Below is a small trained network, with its code and all its weights. Each question gives an input and a class and asks what happens when units are switched off, that is, made to give their printed mean instead of their output.

import numpy as np


def w(rows, s, z=0):
    codes = np.array(rows[::2]) - 128.0
    scale = np.full(codes.shape[1], s)
    scale[-1] = z or s
    return codes * scale


def norm(h):
    return h / np.sqrt((h * h).mean(-1, keepdims=True) + 1e-5)


def f(y):
    return np.maximum(y, 0)


def log_softmax(a):
    a = a - a.max(-1, keepdims=True)
    return a - np.log(np.exp(a).sum(-1, keepdims=True))


def net(x, mask):
    res = np.array(x, float).reshape(1, 2) / 4 @ E
    u = 0
    for l in range(3):
        y = f(norm(res) @ A[l][:, :-1].T + A[l][:, -1])
        res = res + np.where(mask[u : u + 6], y, B[l][:, -1]) @ B[l][:, :-1]
        u += 6
    return log_softmax(norm(res)[-1] @ U[:, :-1].T + U[:, -1])


A, B = {}, {}
E = w([
[176,55,248,125,36,143,59,147,110],'x0',
[206,208,140,2,182,194,123,210,56],'x1',
],0.0055)
A[0] = w([
[94,160,43,128,163,192,253,167,120,164],'L0N0',
[102,101,141,189,42,107,125,89,200,248],'L0N1',
[168,101,158,16,110,167,123,197,45,114],'L0N2',
[141,20,93,110,109,152,44,135,31,232],'L0N3',
[153,116,102,136,154,25,71,187,131,49],'L0N4',
[189,241,247,200,64,175,158,189,232,92],'L0N5',
],0.0035,0.0016)
B[0] = w([
[119,62,143,124,188,75,39,86,68,232],'L0N0',
[159,255,179,118,179,111,92,137,178,249],'L0N1',
[122,196,168,188,147,73,92,93,205,253],'L0N2',
[102,83,64,123,193,102,108,118,71,201],'L0N3',
[124,133,117,128,119,150,130,109,117,128],'L0N4',
[108,91,104,104,180,92,107,98,86,169],'L0N5',
],0.0063,0.0043)
A[1] = w([
[79,65,129,229,33,130,157,100,187,15],'L1N0',
[126,99,128,126,159,107,90,108,94,123],'L1N1',
[137,175,152,150,128,130,122,110,163,145],'L1N2',
[162,17,219,116,24,159,89,152,92,72],'L1N3',
[91,140,7,122,137,166,218,133,127,59],'L1N4',
[192,173,152,38,115,195,150,192,89,2],'L1N5',
],0.013,0.00061)
B[1] = w([
[165,188,187,154,48,148,95,110,182,235],'L1N0',
[127,117,124,140,92,126,166,148,156,254],'L1N1',
[129,93,109,119,105,130,166,143,131,236],'L1N2',
[90,101,39,118,247,96,142,126,58,222],'L1N3',
[106,79,104,121,204,108,97,138,52,179],'L1N4',
[154,182,190,143,88,146,114,126,172,234],'L1N5',
],0.014,0.0076)
A[2] = w([
[153,218,221,146,93,175,44,72,171,39],'L2N0',
[46,39,55,113,208,134,72,70,16,134],'L2N1',
[110,79,100,62,43,171,254,193,165,254],'L2N2',
[145,124,189,114,58,157,98,162,145,49],'L2N3',
[225,236,225,23,144,201,99,182,108,152],'L2N4',
[105,175,244,96,51,202,37,99,152,102],'L2N5',
],0.0091,0.00085)
B[2] = w([
[255,174,146,128,110,134,225,116,199,245],'L2N0',
[132,88,33,155,241,98,178,73,71,225],'L2N1',
[172,123,91,73,61,166,96,180,31,182],'L2N2',
[78,146,96,127,166,124,137,110,141,183],'L2N3',
[134,109,129,190,14,112,140,80,208,223],'L2N4',
[128,109,48,220,93,31,98,68,158,222],'L2N5',
],0.008,0.013)
U = w([
[182,167,146,180,58,103,149,83,233,207],'0',
[98,86,59,138,254,97,149,94,79,238],'1',
[152,102,98,60,42,164,120,200,65,187],'2',
[63,121,217,96,158,163,98,153,151,18],'3',
[78,125,199,86,167,175,87,143,153,11],'4',
[58,118,189,86,140,155,130,125,149,26],'5',
[67,132,201,108,158,161,78,153,142,4],'6',
],0.011,0.0031)

Each question gives the input, the list of numbers given to net, and the class t.
The units are the neurons (one row each of A and B). Each row of codes is followed by its name. A weight is (code - 128) times the scale printed after its matrix; where a second scale follows, it is the last column's (A, B and U).
mask holds one flag per neuron, layer by layer. A switched-off neuron (its flag False) gives its mean, the last column of its row in B, instead of its output. The means were averaged over made-up inputs and are rounded, as every weight is.
A unit's drop is (log p(t) with every unit on - log p(t) with that unit switched off) / (log p(t) with every unit on - log p(t) with every unit switched off).
The circuit of an input: a set's keep is (log p(t) with only the set's units on - log p(t) with every unit switched off) / (log p(t) with every unit on - log p(t) with every unit switched off). Starting from the 12 units with the biggest drops (on a tie, the unit counted first), units are removed one at a time, each time the one whose removal leaves the highest keep (on an exact tie, the one counted first), for as long as the keep stays at least 0.8.
units of the circuit, in order: the units of the circuit, biggest drop first
unit that matters most: the unit with the biggest drop
top k neurons: the k neurons with the biggest drops, biggest first
k most important neurons of layer l: the k neurons of layer l with the biggest drops, biggest first
drop when u is switched off: that unit's drop, to one decimal
input [-7,5], class 1: units of the circuit, in order : (L1N4)
input [3,3], class 2: top 4 neurons : (L0N2 L1N0 L1N5 L1N3)
input [1,-3], class 2: top 4 neurons : (L1N2 L0N1 L1N0 L1N5)
input [8,-7], class 1: top 4 neurons : (L1N3 L0N2 L1N5 L2N4)
input [7,5], class 1: top 2 neurons : (L1N3 L0N1)
input [3,-2], class 2: top 2 neurons : (L0N1 L1N0)
input [3,2], class 2: top 2 neurons : (L0N2 L1N0)
input [-2,-3], class 2: top 3 neurons : (L1N2 L0N1 L1N3)
input [2,3], class 2: top 2 neurons : (L0N2 L1N0)
input [-3,2], class 2: top 3 neurons : (L1N1 L0N0 L1N3)
input [6,5], class 1: top 2 neurons : (L0N1 L1N3)
input [-1,-2], class 2: top 3 neurons : (L1N2 L0N1 L1N3)
input [-3,0], class 2: top 4 neurons : (L1N1 L0N0 L1N3 L1N4)
input [3,0], class 2: unit that matters most : L1N0
input [3,1], class 2: 2 most important neurons of layer 0 : (L0N2 L0N3)
input [-6,3], class 1: drop when L2N0 is switched off : 0.0
input [2,1], class 2: drop when L1N5 is switched off : 0.2
input [8,6], class 1: drop when L1N3 is switched off : 1.4
